Here is a tiny trained network, its code and every weight. The questions are about switching its units off for an input and a class, where a switched-off unit gives its printed mean instead of its output.

import numpy as np


def w(rows, s, z=0):
    codes = np.array(rows[::2]) - 128.0
    scale = np.full(codes.shape[1], s)
    scale[-1] = z or s
    return codes * scale


def f(y):
    return y / 2 * (1 + np.tanh(0.7978845608 * (y + 0.044715 * y**3)))


def log_softmax(a):
    a = a - a.max(-1, keepdims=True)
    return a - np.log(np.exp(a).sum(-1, keepdims=True))


def net(x, mask):
    res = np.array(x, float).reshape(1, 3) / 4 @ E
    y = f(res @ A[0][:, :-1].T + A[0][:, -1])
    res = res + np.where(mask, y, B[0][:, -1]) @ B[0][:, :-1]
    return log_softmax(res[-1] @ U[:, :-1].T + U[:, -1])


A, B = {}, {}
E = w([
[23,106,121,181,249,146,35,124,141],'x0',
[159,254,93,133,126,221,67,188,195],'x1',
[181,95,242,112,209,197,179,101,218],'x2',
],0.0086)
A[0] = w([
[186,243,104,110,138,227,96,180,249,46],'neuron 1',
[86,154,72,158,77,57,108,136,35,40],'neuron 2',
[46,84,96,200,244,148,93,39,133,69],'neuron 3',
[219,134,156,74,75,136,176,95,96,78],'neuron 4',
[155,102,207,65,173,152,181,129,173,73],'neuron 5',
[72,103,158,188,206,112,72,139,160,33],'neuron 6',
[134,47,186,114,132,43,138,79,101,86],'neuron 7',
[136,9,159,122,153,51,180,53,107,90],'neuron 8',
[178,87,184,85,145,126,90,108,193,70],'neuron 9',
[136,36,148,132,130,82,135,61,102,63],'neuron 10',
[113,163,47,133,46,57,111,162,45,148],'neuron 11',
[198,108,122,90,68,98,182,112,158,69],'neuron 12',
[205,158,137,90,88,78,185,108,117,83],'neuron 13',
[172,85,254,131,164,176,196,86,209,120],'neuron 14',
[95,105,123,165,171,112,97,115,153,7],'neuron 15',
[172,131,126,46,90,115,194,123,126,52],'neuron 16',
[204,163,133,126,82,178,120,142,106,79],'neuron 17',
[117,38,145,86,135,77,185,82,95,84],'neuron 18',
[167,82,226,123,163,192,156,105,206,134],'neuron 19',
],0.0078,0.0021)
B[0] = w([
[240,202,121,253,162,146,110,99,22,254],'neuron 1',
[78,103,86,132,85,29,63,99,171,221],'neuron 2',
[36,120,178,57,200,170,238,185,188,235],'neuron 3',
[57,109,242,72,172,179,183,229,182,204],'neuron 4',
[78,89,48,132,61,69,81,87,156,199],'neuron 5',
[65,148,190,81,193,190,160,183,193,198],'neuron 6',
[200,212,116,195,170,156,93,108,61,210],'neuron 7',
[199,213,123,213,177,153,74,122,65,238],'neuron 8',
[137,113,90,88,68,101,86,102,143,167],'neuron 9',
[185,228,109,195,142,144,128,113,91,195],'neuron 10',
[48,58,81,114,60,97,81,97,139,251],'neuron 11',
[102,123,192,50,185,203,182,181,196,193],'neuron 12',
[75,152,130,54,168,153,143,179,178,196],'neuron 13',
[101,47,62,112,36,54,37,70,171,246],'neuron 14',
[103,115,178,107,136,186,133,168,156,157],'neuron 15',
[101,107,139,96,163,178,219,171,174,186],'neuron 16',
[106,167,166,167,164,134,174,138,126,173],'neuron 17',
[164,184,151,185,140,170,111,114,56,211],'neuron 18',
[110,65,77,139,81,52,68,94,140,225],'neuron 19',
],0.0069,0.0095)
U = w([
[83,17,47,98,42,50,57,80,148,249],'0',
[219,255,130,199,158,176,128,108,31,51],'1',
[57,115,216,17,184,193,249,180,189,72],'2',
],0.009,0.0018)

Each question gives the input, the list of numbers given to net, and the class t.
The units are the neurons (one row each of A and B). Each row of codes is followed by its name. A weight is (code - 128) times the scale printed after its matrix; where a second scale follows, it is the last column's (A, B and U).
mask holds one flag per neuron, in row order. A switched-off neuron (its flag False) gives its mean, the last column of its row in B, instead of its output. The means were averaged over made-up inputs and are rounded, as every weight is.
A unit's drop is (log p(t) with every unit on - log p(t) with that unit switched off) / (log p(t) with every unit on - log p(t) with every unit switched off).
unit that matters most: the unit with the biggest drop
k most important neurons: the k neurons with the biggest drops, biggest first
drop when u is switched off: that unit's drop, to one decimal
input [8,6,-7], class 2: 4 most important neurons	(neuron 3; neuron 6; neuron 14; neuron 19)
input [-2,-7,-6], class 1: unit that matters most	neuron 8
input [5,-6,5], class 1: 2 most important neurons	(neuron 8; neuron 7)
input [8,2,8], class 0: 2 most important neurons	(neuron 14; neuron 19)
input [5,-4,1], class 2: 2 most important neurons	(neuron 3; neuron 1)
input [-4,6,-6], class 0: 2 most important neurons	(neuron 11; neuron 8)
input [5,-2,-4], class 2: 2 most important neurons	(neuron 3; neuron 14)
input [-6,5,-6], class 0: 4 most important neurons	(neuron 11; neuron 3; neuron 2; neuron 6)
input [-1,-8,6], class 1: 3 most important neurons	(neuron 8; neuron 7; neuron 18)
input [8,7,-1], class 2: 4 most important neurons	(neuron 3; neuron 6; neuron 8; neuron 7)
input [-8,4,8], class 0: 4 most important neurons	(neuron 14; neuron 19; neuron 5; neuron 3)
input [6,-7,7], class 0: 3 most important neurons	(neuron 14; neuron 19; neuron 5)
input [-7,-8,7], class 1: 3 most important neurons	(neuron 8; neuron 7; neuron 18)
input [-3,-4,3], class 1: 2 most important neurons	(neuron 8; neuron 11)
input [-2,-8,-6], class 1: drop when neuron 8 is switched off	0.2
input [5,0,6], class 0: drop when neuron 14 is switched off	0.5
input [-5,-4,1], class 2: drop when neuron 12 is switched off	1.2
